Here is a tiny trained network, its code and every weight. The questions are about switching its units off for an input and a class, where a switched-off unit gives its printed mean instead of its output.

import numpy as np


def w(rows, s, z=0):
    codes = np.array(rows[::2]) - 128.0
    scale = np.full(codes.shape[1], s)
    scale[-1] = z or s
    return codes * scale


def f(y):
    return y / 2 * (1 + np.tanh(0.7978845608 * (y + 0.044715 * y**3)))


def log_softmax(a):
    a = a - a.max(-1, keepdims=True)
    return a - np.log(np.exp(a).sum(-1, keepdims=True))


def net(x, mask):
    res = np.array(x, float).reshape(1, 5) / 4 @ E
    y = f(res @ A[0][:, :-1].T + A[0][:, -1])
    res = res + np.where(mask, y, B[0][:, -1]) @ B[0][:, :-1]
    return log_softmax(res[-1] @ U[:, :-1].T + U[:, -1])


A, B = {}, {}
E = w([
[93,201,224,232,181],'x0',
[182,30,104,232,143],'x1',
[93,71,215,138,2],'x2',
[209,158,146,127,104],'x3',
[106,115,124,123,134],'x4',
],0.0063)
A[0] = w([
[93,158,127,93,107,253],'n0',
[137,179,131,87,103,227],'n1',
[106,168,177,191,172,69],'n2',
[4,90,91,128,178,206],'n3',
[167,84,31,81,97,119],'n4',
[251,114,109,171,100,216],'n5',
[173,176,74,124,205,102],'n6',
[146,48,81,190,126,72],'n7',
[100,151,194,183,189,89],'n8',
[80,192,180,199,167,77],'n9',
[162,49,42,48,113,178],'n10',
[100,146,206,183,136,82],'n11',
[173,47,95,218,139,109],'n12',
[116,88,47,67,76,125],'n13',
[145,140,89,106,251,59],'n14',
[102,169,172,205,209,119],'n15',
[221,193,84,129,175,151],'n16',
[140,35,118,200,168,63],'n17',
[179,57,119,199,163,83],'n18',
[88,135,61,119,254,104],'n19',
[76,175,151,66,134,31],'n20',
[140,81,104,181,136,66],'n21',
[107,212,166,15,119,141],'n22',
[82,76,200,135,38,105],'n23',
[143,94,77,77,103,56],'n24',
[167,159,94,116,197,176],'n25',
[73,186,154,49,136,117],'n26',
],0.0079,0.0053)
B[0] = w([
[93,120,127,191,147,237],'n0',
[89,122,129,169,150,213],'n1',
[150,150,166,66,153,160],'n2',
[127,74,155,220,149,224],'n3',
[115,135,206,95,153,201],'n4',
[55,131,149,180,158,236],'n5',
[128,72,145,102,35,172],'n6',
[81,183,113,91,132,167],'n7',
[181,152,196,59,179,173],'n8',
[148,136,163,87,140,181],'n9',
[132,129,207,115,178,253],'n10',
[169,119,191,47,129,171],'n11',
[32,177,96,116,113,205],'n12',
[171,137,201,99,194,203],'n13',
[120,105,134,68,28,164],'n14',
[139,112,193,85,155,200],'n15',
[115,80,175,153,76,189],'n16',
[41,221,82,79,116,170],'n17',
[26,203,92,84,130,174],'n18',
[112,69,159,112,12,189],'n19',
[83,227,24,46,73,137],'n20',
[94,161,99,99,114,135],'n21',
[44,147,101,150,146,221],'n22',
[139,56,168,114,1,227],'n23',
[187,176,172,5,174,143],'n24',
[110,79,159,159,77,188],'n25',
[57,163,91,138,121,185],'n26',
],0.0079,0.0052)
U = w([
[134,59,135,109,19,53],'0',
[163,130,163,39,199,81],'1',
[61,186,70,114,131,68],'2',
[122,96,133,176,142,255],'3',
[125,89,136,178,145,234],'4',
[201,104,58,214,181,120],'5',
[248,157,33,118,160,68],'6',
],0.012,0.0073)

Each question gives the input, the list of numbers given to net, and the class t.
The units are the neurons (one row each of A and B). Each row of codes is followed by its name. A weight is (code - 128) times the scale printed after its matrix; where a second scale follows, it is the last column's (A, B and U).
mask holds one flag per neuron, in row order. A switched-off neuron (its flag False) gives its mean, the last column of its row in B, instead of its output. The means were averaged over made-up inputs and are rounded, as every weight is.
A unit's drop is (log p(t) with every unit on - log p(t) with that unit switched off) / (log p(t) with every unit on - log p(t) with every unit switched off).
The circuit of an input: a set's keep is (log p(t) with only the set's units on - log p(t) with every unit switched off) / (log p(t) with every unit on - log p(t) with every unit switched off). Starting from the 12 units with the biggest drops (on a tie, the unit counted first), units are removed one at a time, each time the one whose removal leaves the highest keep (on an exact tie, the one counted first), for as long as the keep stays at least 0.8.
circuit, biggest first: the units of the circuit, biggest drop first
most important unit: the unit with the biggest drop
k most important neurons: the k neurons with the biggest drops, biggest first
drop of u: that unit's drop, to one decimal
input [-6,4,-3,-2,-4], class 1: circuit, biggest first -> (n10; n4)
input [-5,1,7,8,-2], class 4: circuit, biggest first -> (n5; n19)
input [3,8,-7,0,4], class 2: circuit, biggest first -> (n18; n17)
input [-3,5,-5,-2,4], class 0: circuit, biggest first -> (n19; n14)
input [5,4,-8,-8,3], class 0: most important neuron -> (n19)
input [8,4,7,1,6], class 1: circuit, biggest first -> (n8; n11; n2)
input [5,-6,2,4,6], class 2: 3 most important neurons -> (n22; n26; n20)
input [-5,6,2,4,-5], class 2: 2 most important neurons -> (n12; n18)
input [-8,-3,-8,8,6], class 0: 2 most important neurons -> (n6; n16)
input [8,-8,1,1,-1], class 1: 2 most important neurons -> (n8; n11)
input [6,-4,3,3,-1], class 1: 2 most important neurons -> (n11; n8)
input [-5,0,-8,-8,-3], class 0: 2 most important neurons -> (n19; n14)
input [-5,-4,3,-1,-1], class 1: 3 most important neurons -> (n13; n24; n10)
input [-5,2,-7,7,7], class 0: most important unit -> n6
input [2,-8,7,4,-1], class 2: 3 most important neurons -> (n22; n26; n20)
input [8,4,-8,8,-1], class 0: drop of n16 -> 0.3
input [-1,3,-5,3,2], class 0: drop of n14 -> 0.2
input [-5,-6,4,8,2], class 4: drop of n3 -> -0.3
input [-1,-3,-5,-2,0], class 0: drop of n19 -> 0.4
input [0,0,-2,1,3], class 5: most important unit -> n23
